Below is a small trained network, with its code and all its weights. Each question gives an input and a target symbol and asks what happens when units are switched off, that is, made to give their printed mean instead of their output.

import numpy as np


def w(rows, s, z=0):
    codes = np.array(rows[::2]) - 128.0
    scale = np.full(codes.shape[1], s)
    scale[-1] = z or s
    return codes * scale


def f(y):
    return y / 2 * (1 + np.tanh(0.7978845608 * (y + 0.044715 * y**3)))


def softmax(a):
    e = np.exp(a - a.max(-1, keepdims=True))
    return e / e.sum(-1, keepdims=True)


def log_softmax(a):
    a = a - a.max(-1, keepdims=True)
    return a - np.log(np.exp(a).sum(-1, keepdims=True))


def net(x, mask):
    ids = ['Δαεπστψω'.index(c) for c in x.split()]
    T = len(ids)
    res = E[ids] + P[:T]
    u = 0
    for l in range(2):
        q, k, v = (res @ M[l].T for M in (Q, K, V))
        z = softmax(np.where(np.tri(T) > 0, q @ k.T / 3**0.5, -1e9)) @ v
        res = res + np.where(mask[u], z, O[l][:, -1]) @ O[l][:, :-1]
        u += 1
        y = f(res @ A[l][:, :-1].T + A[l][:, -1])
        res = res + np.where(mask[u : u + 4], y, B[l][:, -1]) @ B[l][:, :-1]
        u += 4
    return log_softmax(res[-1] @ U[:, :-1].T + U[:, -1])


Q, K, V, O, A, B = {}, {}, {}, {}, {}, {}
E = w([
[151,53,87,182,42],'Δ',
[96,89,192,87,130],'α',
[223,160,30,155,88],'ε',
[223,12,105,248,133],'π',
[3,70,98,174,226],'σ',
[160,198,120,126,55],'τ',
[18,183,69,73,93],'ψ',
[60,207,115,144,134],'ω',
],0.0032)
P = w([
[161,130,100,48,173],'0',
[107,112,3,147,101],'1',
[99,53,158,151,89],'2',
[150,160,156,153,144],'3',
[99,120,4,150,92],'4',
[67,70,157,179,84],'5',
[133,171,151,170,147],'6',
[96,120,2,152,102],'7',
[37,87,163,205,84],'8',
[130,182,145,178,151],'9',
],0.0063)
Q[0] = w([
[177,91,54,71,80],'0.h0',
[120,45,155,94,159],'0.h0',
[104,111,255,208,63],'0.h0',
],0.03)
K[0] = w([
[186,75,134,35,95],'0.h0',
[47,52,139,135,121],'0.h0',
[65,161,185,252,14],'0.h0',
],0.027)
V[0] = w([
[181,157,178,50,146],'0.h0',
[255,164,84,187,143],'0.h0',
[153,177,156,86,42],'0.h0',
],0.018)
O[0] = w([
[12,137,140,204,115,5],'0.h0',
[202,208,36,239,174,54],'0.h0',
[85,208,157,141,1,5],'0.h0',
],0.0098,0.003)
A[0] = w([
[199,161,137,78,68,132],'0.n0',
[136,198,93,36,122,249],'0.n1',
[92,248,165,64,219,134],'0.n2',
[130,180,113,169,177,120],'0.n3',
],0.017,0.0019)
B[0] = w([
[131,163,176,248,159,234],'0.n0',
[173,88,4,178,100,176],'0.n1',
[30,254,141,70,249,149],'0.n2',
[170,168,144,62,55,253],'0.n3',
],0.013,0.0037)
Q[1] = w([
[250,133,208,203,88],'1.h0',
[100,83,179,87,8],'1.h0',
[157,151,42,131,1],'1.h0',
],0.012)
K[1] = w([
[192,31,88,236,74],'1.h0',
[31,77,162,100,36],'1.h0',
[42,137,3,114,70],'1.h0',
],0.012)
V[1] = w([
[176,130,123,92,136],'1.h0',
[110,80,117,133,47],'1.h0',
[150,157,252,110,141],'1.h0',
],0.015)
O[1] = w([
[148,141,79,126,155,195],'1.h0',
[43,140,112,60,90,3],'1.h0',
[118,206,194,160,255,157],'1.h0',
],0.0096,0.0049)
A[1] = w([
[128,202,148,253,82,183],'1.n0',
[13,92,187,179,59,71],'1.n1',
[53,212,25,209,80,4],'1.n2',
[28,136,58,248,74,91],'1.n3',
],0.012,0.0036)
B[1] = w([
[36,125,88,130,96,254],'1.n0',
[212,220,171,116,82,190],'1.n1',
[117,97,251,177,143,208],'1.n2',
[113,108,42,75,246,198],'1.n3',
],0.015,0.0088)
U = w([
[92,40,125,7,154,140],'Δ',
[87,248,77,135,168,83],'α',
[35,86,214,179,117,103],'ε',
[187,117,156,164,2,247],'π',
[216,110,150,222,209,113],'σ',
[128,198,214,94,164,3],'τ',
[198,161,49,50,101,109],'ψ',
[104,45,22,142,70,203],'ω',
],0.0043,0.0037)

Each question gives the input, a string of symbols that net reads in full, and the target symbol t.
The units are the heads (3 rows each of Q, K, V and O) and the neurons (one row each of A and B). Each row of codes is followed by its name. A weight is (code - 128) times the scale printed after its matrix; where a second scale follows, it is the last column's (O, A, B and U).
mask holds one flag per unit, layer by layer, with each layer's heads first. A switched-off unit (its flag False) gives its mean, the last column of its rows in O or B, instead of its output. The means were averaged over made-up inputs and are rounded, as every weight is.
A unit's drop is (log p(t) with every unit on - log p(t) with that unit switched off) / (log p(t) with every unit on - log p(t) with every unit switched off).
The circuit of an input: a set's keep is (log p(t) with only the set's units on - log p(t) with every unit switched off) / (log p(t) with every unit on - log p(t) with every unit switched off). Starting from all 10 units, units are removed one at a time, each time the one whose removal leaves the highest keep (on an exact tie, the one counted first), for as long as the keep stays at least 0.8.
circuit, biggest first: the units of the circuit, biggest drop first
top k neurons: the k neurons with the biggest drops, biggest first
k most important neurons of layer l: the k neurons of layer l with the biggest drops, biggest first
input π ω α ψ π, target π: circuit, biggest first : 0.n3, 0.h0, 1.h0, 1.n2
input σ σ τ σ α Δ σ, target σ: circuit, biggest first : 1.h0, 0.h0, 1.n0
input ψ α ψ Δ π Δ α, target ω: 3 most important neurons of layer 0 : 0.n1, 0.n3, 0.n0
input ψ α ε Δ ψ, target ψ: circuit, biggest first : 0.h0, 1.n3, 1.n1, 1.h0
input π α ψ ε, target π: top neuron : 0.n3
input σ Δ τ α ω, target σ: circuit, biggest first : 0.h0, 1.h0, 0.n2, 1.n0
input ψ τ ψ τ ω τ ψ, target ε: circuit, biggest first : 1.n2, 0.h0, 0.n1, 1.n0
input α π σ τ σ σ α α, target α: circuit, biggest first : 0.h0, 1.n1, 1.n3
input ε α Δ ψ ε, target ε: circuit, biggest first : 0.h0, 1.n2
input ω τ ω π ω, target ω: top 3 neurons : 0.n2, 0.n0, 1.n0
input ψ τ π σ π σ σ ε, target ψ: circuit, biggest first : 0.h0, 1.n3, 1.n1, 1.h0
input σ ω π σ σ α σ ω τ, target α: 3 most important neurons of layer 0 : 0.n0, 0.n1, 0.n3
input π ψ ε, target ω: 2 most important neurons of layer 0 : 0.n0, 0.n2
input τ α ω σ ω, target τ: 3 most important neurons of layer 0 : 0.n3, 0.n0, 0.n2
input τ ψ σ σ Δ, target τ: 3 most important neurons of layer 1 : 1.n2, 1.n1, 1.n3
input τ ε ω, target π: most important neuron of layer 1 : 1.n1
input ω α Δ ε τ π α τ, target ω: circuit, biggest first : 1.h0, 0.n1
input τ Δ ψ ψ σ π α π, target τ: top 4 neurons : 1.n2, 1.n1, 1.n3, 0.n3
input ω ψ π ψ π, target ω: top 2 neurons : 0.n2, 0.n3
input σ ω τ ψ ω ω Δ τ, target σ: circuit, biggest first : 0.h0, 0.n2, 1.h0, 0.n3
input Δ α σ σ π, target Δ: most important neuron of layer 0 : 0.n0
input σ π π Δ α σ ψ ε, target σ: circuit, biggest first : 0.h0, 1.h0, 0.n2, 1.n0
input σ π σ Δ ε Δ τ τ, target σ: 2 most important neurons of layer 0 : 0.n2, 0.n0
input σ π Δ σ α, target σ: 2 most important neurons of layer 0 : 0.n2, 0.n1
input Δ Δ π α ε, target Δ: top 2 neurons : 1.n3, 1.n2
input σ π ω ε ψ τ τ, target ε: 2 most important neurons of layer 1 : 1.n2, 1.n0
